Here is a tiny trained network, its code and every weight. The questions are about switching its units off for an input and a target symbol, where a switched-off unit gives its printed mean instead of its output.

import numpy as np


def w(rows, s, z=0):
    codes = np.array(rows[::2]) - 128.0
    scale = np.full(codes.shape[1], s)
    scale[-1] = z or s
    return codes * scale


def f(y):
    return np.maximum(y, 0)


def softmax(a):
    e = np.exp(a - a.max(-1, keepdims=True))
    return e / e.sum(-1, keepdims=True)


def log_softmax(a):
    a = a - a.max(-1, keepdims=True)
    return a - np.log(np.exp(a).sum(-1, keepdims=True))


def net(x, mask):
    ids = ['Πγηλτψ'.index(c) for c in x.split()]
    T = len(ids)
    res = E[ids] + P[:T]
    u = 0
    for l in range(3):
        q, k, v = (res @ M[l].T for M in (Q, K, V))
        z = softmax(np.where(np.tri(T) > 0, q @ k.T / 4**0.5, -1e9)) @ v
        res = res + np.where(mask[u], z, O[l][:, -1]) @ O[l][:, :-1]
        u += 1
        y = f(res @ A[l][:, :-1].T + A[l][:, -1])
        res = res + np.where(mask[u : u + 4], y, B[l][:, -1]) @ B[l][:, :-1]
        u += 4
    return log_softmax(res[-1] @ U[:, :-1].T + U[:, -1])


Q, K, V, O, A, B = {}, {}, {}, {}, {}, {}
E = w([
[194,125,163,178,120,167,127,194,108],'Π',
[206,89,188,124,122,10,174,80,89],'γ',
[69,85,198,155,165,118,58,91,136],'η',
[171,110,161,195,243,99,152,8,108],'λ',
[169,91,25,110,118,106,163,60,175],'τ',
[92,44,148,121,133,188,168,82,55],'ψ',
],0.016)
P = w([
[254,64,149,164,183,159,122,187,108],'0',
[169,96,188,118,187,155,155,173,135],'1',
[143,87,182,134,163,142,151,159,144],'2',
[133,85,168,142,146,133,143,151,145],'3',
[127,89,156,145,133,128,132,142,143],'4',
[125,98,141,143,123,128,121,134,139],'5',
[124,105,127,142,112,126,112,131,137],'6',
[125,115,113,138,104,127,102,120,132],'7',
[126,127,102,133,94,137,93,111,132],'8',
[129,139,90,131,86,134,84,101,130],'9',
[133,152,79,130,73,137,76,95,126],'10',
[135,162,65,132,63,141,75,92,124],'11',
[133,173,60,130,51,148,66,82,123],'12',
[133,167,42,132,51,162,71,83,117],'13',
],0.0093)
Q[0] = w([
[107,152,94,78,145,116,154,207,155],'0.h1',
[123,148,99,116,138,92,148,93,124],'0.h1',
[150,88,95,149,95,137,79,108,119],'0.h1',
[73,254,89,58,158,122,139,161,117],'0.h1',
],0.0076)
K[0] = w([
[90,39,202,119,162,77,41,85,45],'0.h1',
[126,133,140,82,230,152,120,179,217],'0.h1',
[142,117,52,73,143,129,254,117,131],'0.h1',
[209,3,216,117,219,155,143,144,54],'0.h1',
],0.005)
V[0] = w([
[201,59,93,65,112,169,129,132,188],'0.h1',
[120,69,244,158,184,126,103,113,36],'0.h1',
[217,154,142,150,140,182,15,224,63],'0.h1',
[108,113,71,73,135,145,114,78,255],'0.h1',
],0.0065)
O[0] = w([
[111,19,63,152,126,113,73,103,105,202],'0.h1',
[161,83,146,254,112,114,216,121,135,254],'0.h1',
[53,115,111,163,160,23,180,143,98,147],'0.h1',
[177,81,74,7,103,148,68,115,104,86],'0.h1',
],0.0076,0.0062)
A[0] = w([
[143,60,196,186,177,158,180,165,48,252],'0.n1',
[57,79,122,112,118,108,214,53,170,135],'0.n2',
[119,105,1,151,102,130,77,106,154,155],'0.n3',
[76,95,115,201,167,216,158,105,111,165],'0.n4',
],0.0063,0.0031)
B[0] = w([
[154,148,130,128,74,78,38,157,1,254],'0.n1',
[69,108,104,119,149,73,170,156,26,175],'0.n2',
[162,94,40,106,95,97,152,138,221,160],'0.n3',
[140,147,137,122,147,223,96,71,94,205],'0.n4',
],0.0075,0.016)
Q[1] = w([
[61,186,144,82,157,187,197,166,131],'1.h1',
[181,173,82,169,152,149,159,98,83],'1.h1',
[157,139,104,62,132,125,254,145,169],'1.h1',
[114,122,114,114,24,125,81,79,74],'1.h1',
],0.0082)
K[1] = w([
[156,152,249,201,155,99,156,167,108],'1.h1',
[79,145,109,82,105,97,106,117,162],'1.h1',
[139,53,254,135,187,156,115,162,121],'1.h1',
[144,180,61,112,140,128,108,82,192],'1.h1',
],0.008)
V[1] = w([
[89,133,139,142,177,104,69,146,154],'1.h1',
[93,104,90,68,105,84,107,123,66],'1.h1',
[152,109,97,131,132,168,254,151,159],'1.h1',
[63,100,123,134,108,189,102,103,135],'1.h1',
],0.0098)
O[1] = w([
[121,86,130,127,166,176,212,197,86,62],'1.h1',
[176,161,113,36,99,163,98,52,213,249],'1.h1',
[109,218,47,127,137,3,72,99,2,97],'1.h1',
[92,196,167,153,82,120,228,97,166,110],'1.h1',
],0.0076,0.014)
A[1] = w([
[131,109,89,78,147,117,4,89,151,36],'1.n1',
[50,94,236,158,221,120,58,73,210,67],'1.n2',
[175,210,139,128,141,219,253,123,150,253],'1.n3',
[32,223,145,151,166,96,95,87,41,194],'1.n4',
],0.0051,0.002)
B[1] = w([
[125,61,204,176,105,147,155,125,96,246],'1.n1',
[117,189,119,202,174,109,30,119,165,159],'1.n2',
[147,115,138,254,85,175,231,135,176,148],'1.n3',
[172,136,164,230,152,107,158,135,109,185],'1.n4',
],0.0071,0.013)
Q[2] = w([
[254,106,115,172,83,121,139,144,118],'2.h1',
[122,229,132,196,181,164,61,197,167],'2.h1',
[180,131,90,153,153,38,150,135,151],'2.h1',
[98,170,168,177,79,107,121,106,63],'2.h1',
],0.012)
K[2] = w([
[59,206,55,65,176,86,80,177,75],'2.h1',
[64,21,136,182,183,110,251,208,110],'2.h1',
[174,56,105,67,180,143,1,193,85],'2.h1',
[147,216,72,153,81,153,147,196,164],'2.h1',
],0.0081)
V[2] = w([
[193,113,147,112,168,82,254,93,106],'2.h1',
[141,148,147,195,225,60,79,42,195],'2.h1',
[97,53,122,115,122,63,210,128,230],'2.h1',
[57,59,56,145,211,181,143,45,69],'2.h1',
],0.0063)
O[2] = w([
[237,99,167,127,135,84,139,114,41,106],'2.h1',
[153,121,103,118,250,133,160,156,148,172],'2.h1',
[159,90,97,116,132,119,63,133,123,2],'2.h1',
[133,205,132,108,140,139,109,26,134,124],'2.h1',
],0.013,0.012)
A[2] = w([
[123,168,174,123,187,2,246,115,128,141],'2.n1',
[61,44,94,107,124,239,134,117,218,163],'2.n2',
[81,160,212,142,93,223,134,183,120,2],'2.n3',
[111,64,99,73,17,148,91,175,192,145],'2.n4',
],0.0052)
B[2] = w([
[70,67,111,150,99,160,91,178,143,220],'2.n1',
[134,154,74,65,138,117,24,179,107,243],'2.n2',
[103,170,80,136,155,70,95,69,122,253],'2.n3',
[79,178,153,211,190,53,255,129,11,176],'2.n4',
],0.0096,0.0075)
U = w([
[36,144,118,176,130,87,171,157,84,117],'Π',
[174,6,170,63,32,176,155,160,205,253],'γ',
[101,99,128,76,106,207,50,166,208,207],'η',
[141,121,193,81,208,180,221,78,177,152],'λ',
[153,188,121,59,160,41,102,93,93,44],'τ',
[124,125,159,89,1,207,126,72,180,91],'ψ',
],0.005,0.0036)

Each question gives the input, a string of symbols that net reads in full, and the target symbol t.
The units are the heads (4 rows each of Q, K, V and O) and the neurons (one row each of A and B). Each row of codes is followed by its name. A weight is (code - 128) times the scale printed after its matrix; where a second scale follows, it is the last column's (O, A, B and U).
mask holds one flag per unit, layer by layer, with each layer's heads first. A switched-off unit (its flag False) gives its mean, the last column of its rows in O or B, instead of its output. The means were averaged over made-up inputs and are rounded, as every weight is.
A unit's drop is (log p(t) with every unit on - log p(t) with that unit switched off) / (log p(t) with every unit on - log p(t) with every unit switched off).
The circuit of an input: a set's keep is (log p(t) with only the set's units on - log p(t) with every unit switched off) / (log p(t) with every unit on - log p(t) with every unit switched off). Starting from the 12 units with the biggest drops (on a tie, the unit counted first), units are removed one at a time, each time the one whose removal leaves the highest keep (on an exact tie, the one counted first), for as long as the keep stays at least 0.8.
units of the circuit, in order: the units of the circuit, biggest drop first
most important unit: the unit with the biggest drop
k most important neurons: the k neurons with the biggest drops, biggest first
top k neurons in layer l: the k neurons of layer l with the biggest drops, biggest first
input η Π Π Π η η ψ ψ ψ ψ ψ λ η, target ψ: 3 most important neurons => 0.n2, 1.n2, 1.n3
input Π τ γ τ, target γ: top neuron in layer 0 => 0.n1
input λ τ ψ γ, target τ: units of the circuit, in order => 1.h1, 2.h1
input ψ η λ γ Π η Π ψ ψ γ λ ψ λ γ, target λ: units of the circuit, in order => 1.h1, 1.n2, 2.h1
input λ γ ψ Π ψ Π λ η ψ, target Π: 2 most important neurons => 2.n4, 0.n2
input ψ ψ Π ψ λ ψ Π Π ψ ψ Π λ Π, target λ: 4 most important neurons => 0.n2, 0.n4, 0.n3, 1.n2
input Π η ψ ψ λ γ ψ η η η τ η ψ, target τ: units of the circuit, in order => 1.h1, 2.h1, 0.n1
input η τ γ, target τ: units of the circuit, in order => 1.h1, 0.n1, 0.h1
input η ψ τ η Π Π γ Π λ, target Π: units of the circuit, in order => 0.n1, 1.h1, 2.h1
input τ λ ψ η ψ ψ ψ λ η, target τ: 4 most important neurons => 0.n1, 0.n3, 0.n4, 1.n4
input Π Π λ η λ γ Π, target λ: top 2 neurons in layer 0 => 0.n2, 0.n3
input ψ ψ Π η ψ γ ψ γ Π λ Π ψ, target γ: 2 most important neurons => 0.n4, 0.n2
input γ ψ η ψ γ Π Π ψ ψ η ψ λ ψ η, target ψ: units of the circuit, in order => 2.h1, 1.h1, 1.n2, 0.n2
input γ η τ Π ψ γ η γ ψ ψ Π ψ Π λ, target Π: most important unit => 1.h1
input η γ η, target γ: 2 most important neurons => 0.n1, 0.n4
input γ ψ Π λ ψ λ ψ γ, target ψ: top 3 neurons in layer 0 => 0.n4, 0.n1, 0.n2
input η γ λ ψ γ, target λ: units of the circuit, in order => 1.n2, 2.h1
input ψ ψ ψ τ η ψ ψ ψ ψ Π Π Π ψ τ, target η: 3 most important neurons => 0.n1, 0.n2, 1.n4
input Π ψ Π ψ ψ τ Π, target Π: units of the circuit, in order => 1.h1, 0.n1
input ψ ψ ψ γ η λ λ λ, target λ: most important neuron => 0.n1
input γ ψ λ Π Π γ η ψ γ γ Π, target γ: units of the circuit, in order => 0.n4, 2.h1, 1.h1
input ψ λ γ ψ, target λ: units of the circuit, in order => 2.h1, 1.n2
input ψ η η γ, target γ: units of the circuit, in order => 1.h1, 0.n1
input Π ψ Π η ψ ψ η γ λ ψ λ η η, target η: top 3 neurons in layer 1 => 1.n3, 1.n2, 1.n4
input ψ Π τ γ λ τ, target γ: top 3 neurons in layer 1 => 1.n1, 1.n4, 1.n2
input η ψ ψ Π γ τ ψ ψ λ, target τ: 4 most important neurons => 0.n1, 1.n4, 0.n3, 1.n1
